Below are the code and all the weights of a small trained network. Each question names an input and a class and asks about switching units off, where a switched-off unit gives its printed mean instead of its output.

import numpy as np


def w(rows, s, z=0):
    codes = np.array(rows[::2]) - 128.0
    scale = np.full(codes.shape[1], s)
    scale[-1] = z or s
    return codes * scale


def norm(h):
    return h / np.sqrt((h * h).mean(-1, keepdims=True) + 1e-5)


def f(y):
    return y / 2 * (1 + np.tanh(0.7978845608 * (y + 0.044715 * y**3)))


def log_softmax(a):
    a = a - a.max(-1, keepdims=True)
    return a - np.log(np.exp(a).sum(-1, keepdims=True))


def net(x, mask):
    res = np.array(x, float).reshape(1, 8) / 4 @ E
    u = 0
    for l in range(4):
        y = f(norm(res) @ A[l][:, :-1].T + A[l][:, -1])
        res = res + np.where(mask[u : u + 6], y, B[l][:, -1]) @ B[l][:, :-1]
        u += 6
    return log_softmax(norm(res)[-1] @ U[:, :-1].T + U[:, -1])


A, B = {}, {}
E = w([
[89,176,134,36,177,207,110],'x0',
[93,120,86,111,89,2,10],'x1',
[143,26,87,84,179,110,227],'x2',
[54,141,179,196,48,75,154],'x3',
[248,125,121,174,66,146,224],'x4',
[88,197,132,137,113,177,55],'x5',
[189,88,45,133,70,102,97],'x6',
[198,199,199,130,239,14,32],'x7',
],0.0095)
A[0] = w([
[171,128,1,118,136,167,137,99],'L0N1',
[57,96,125,47,184,222,75,120],'L0N2',
[159,59,54,146,29,129,113,150],'L0N3',
[90,21,94,133,25,37,124,3],'L0N4',
[222,103,188,185,125,125,186,32],'L0N5',
[109,95,164,165,41,254,207,61],'L0N6',
],0.007,0.0052)
B[0] = w([
[183,56,86,74,97,211,99,180],'L0N1',
[39,107,114,73,187,155,110,204],'L0N2',
[157,1,68,136,82,142,131,252],'L0N3',
[73,67,87,179,114,20,208,184],'L0N4',
[58,134,67,27,224,102,100,167],'L0N5',
[82,223,146,183,81,215,254,231],'L0N6',
],0.0079,0.0042)
A[1] = w([
[193,68,177,120,221,111,205,80],'L1N1',
[166,168,182,160,131,105,69,134],'L1N2',
[107,159,153,161,147,181,191,66],'L1N3',
[221,116,136,123,241,118,218,39],'L1N4',
[154,100,218,178,120,106,2,1],'L1N5',
[156,164,46,142,161,156,178,146],'L1N6',
],0.0095,0.0077)
B[1] = w([
[239,122,199,197,250,88,185,254],'L1N1',
[122,166,165,116,73,138,120,242],'L1N2',
[141,164,232,147,150,166,159,190],'L1N3',
[192,112,136,86,220,2,202,240],'L1N4',
[112,212,154,232,96,170,112,180],'L1N5',
[192,54,228,166,105,181,92,246],'L1N6',
],0.0085,0.0031)
A[2] = w([
[177,97,4,121,138,174,114,85],'L2N1',
[82,146,133,83,189,137,42,117],'L2N2',
[150,223,155,174,74,52,30,96],'L2N3',
[226,132,167,170,213,89,151,84],'L2N4',
[90,60,73,142,82,90,159,107],'L2N5',
[202,82,83,110,82,170,140,2],'L2N6',
],0.013,0.0082)
B[2] = w([
[206,104,174,149,33,153,74,195],'L2N1',
[76,159,109,104,211,114,53,211],'L2N2',
[218,229,252,239,100,87,90,255],'L2N3',
[187,10,138,78,204,44,191,240],'L2N4',
[95,215,50,97,112,43,87,213],'L2N5',
[201,88,90,54,93,176,32,174],'L2N6',
],0.012,0.0076)
A[3] = w([
[106,161,125,229,125,123,104,58],'L3N1',
[112,154,120,134,117,67,115,2],'L3N2',
[89,142,60,142,68,5,157,62],'L3N3',
[148,133,149,58,201,120,145,76],'L3N4',
[125,101,114,152,63,30,142,82],'L3N5',
[77,130,157,111,94,155,246,91],'L3N6',
],0.013,0.0098)
B[3] = w([
[183,94,139,129,144,96,137,197],'L3N1',
[159,161,107,146,75,180,109,119],'L3N2',
[92,146,7,223,128,86,117,253],'L3N3',
[117,90,117,109,153,102,169,225],'L3N4',
[83,163,53,160,176,87,97,245],'L3N5',
[77,163,160,192,128,174,186,213],'L3N6',
],0.019,0.004)
U = w([
[216,32,82,88,20,192,92,83],'0',
[2,160,126,35,238,160,58,63],'1',
[58,183,176,192,89,235,217,255],'2',
[80,154,7,222,69,43,95,150],'3',
[158,220,248,204,125,50,70,94],'4',
[186,49,165,97,209,40,205,102],'5',
],0.021,0.0075)

Each question gives the input, the list of numbers given to net, and the class t.
The units are the neurons (one row each of A and B). Each row of codes is followed by its name. A weight is (code - 128) times the scale printed after its matrix; where a second scale follows, it is the last column's (A, B and U).
mask holds one flag per neuron, layer by layer. A switched-off neuron (its flag False) gives its mean, the last column of its row in B, instead of its output. The means were averaged over made-up inputs and are rounded, as every weight is.
A unit's drop is (log p(t) with every unit on - log p(t) with that unit switched off) / (log p(t) with every unit on - log p(t) with every unit switched off).
The circuit of an input: a set's keep is (log p(t) with only the set's units on - log p(t) with every unit switched off) / (log p(t) with every unit on - log p(t) with every unit switched off). Starting from the 12 units with the biggest drops (on a tie, the unit counted first), units are removed one at a time, each time the one whose removal leaves the highest keep (on an exact tie, the one counted first), for as long as the keep stays at least 0.8.
units of the circuit, in order: the units of the circuit, biggest drop first
top k neurons: the k neurons with the biggest drops, biggest first
drop when u is switched off: that unit's drop, to one decimal
input [4,-1,7,2,-3,-1,7,-4], class 0: units of the circuit, in order => L2N1
input [5,-8,2,2,4,-3,7,-1], class 2: top 2 neurons => L0N6, L3N6
input [-7,0,6,1,8,-4,4,-5], class 3: top 2 neurons => L2N5, L0N4
input [-8,-6,-5,4,8,0,-5,6], class 5: top 2 neurons => L2N4, L0N5
input [-2,-7,-2,3,7,-2,6,-2], class 2: top 4 neurons => L0N6, L3N6, L1N3, L2N4
input [-8,-3,4,6,-1,-3,5,4], class 3: top 2 neurons => L3N3, L0N4
input [-1,-6,-8,3,5,-7,8,-2], class 0: top 2 neurons => L0N3, L2N6
input [7,-4,7,-8,0,4,-1,-5], class 2: top 4 neurons => L0N3, L0N2, L0N6, L2N4
input [0,-7,-3,6,-6,-7,1,8], class 5: top 2 neurons => L2N4, L1N1
input [5,-6,-6,2,5,-3,7,0], class 2: top 2 neurons => L0N6, L1N3
input [8,5,-5,-4,5,6,0,-3], class 1: top 2 neurons => L2N2, L0N2
input [-5,-4,-4,-8,-4,7,-4,2], class 1: drop when L0N2 is switched off => 1.2
input [0,-2,3,3,6,3,1,-3], class 2: drop when L0N6 is switched off => 5.4
input [0,6,0,-6,6,-2,-4,5], class 5: units of the circuit, in order => L2N4
input [3,6,-7,-6,7,0,3,-2], class 0: drop when L2N3 is switched off => 0.0
input [0,-1,-7,1,8,3,1,-3], class 2: drop when L0N6 is switched off => 1.2
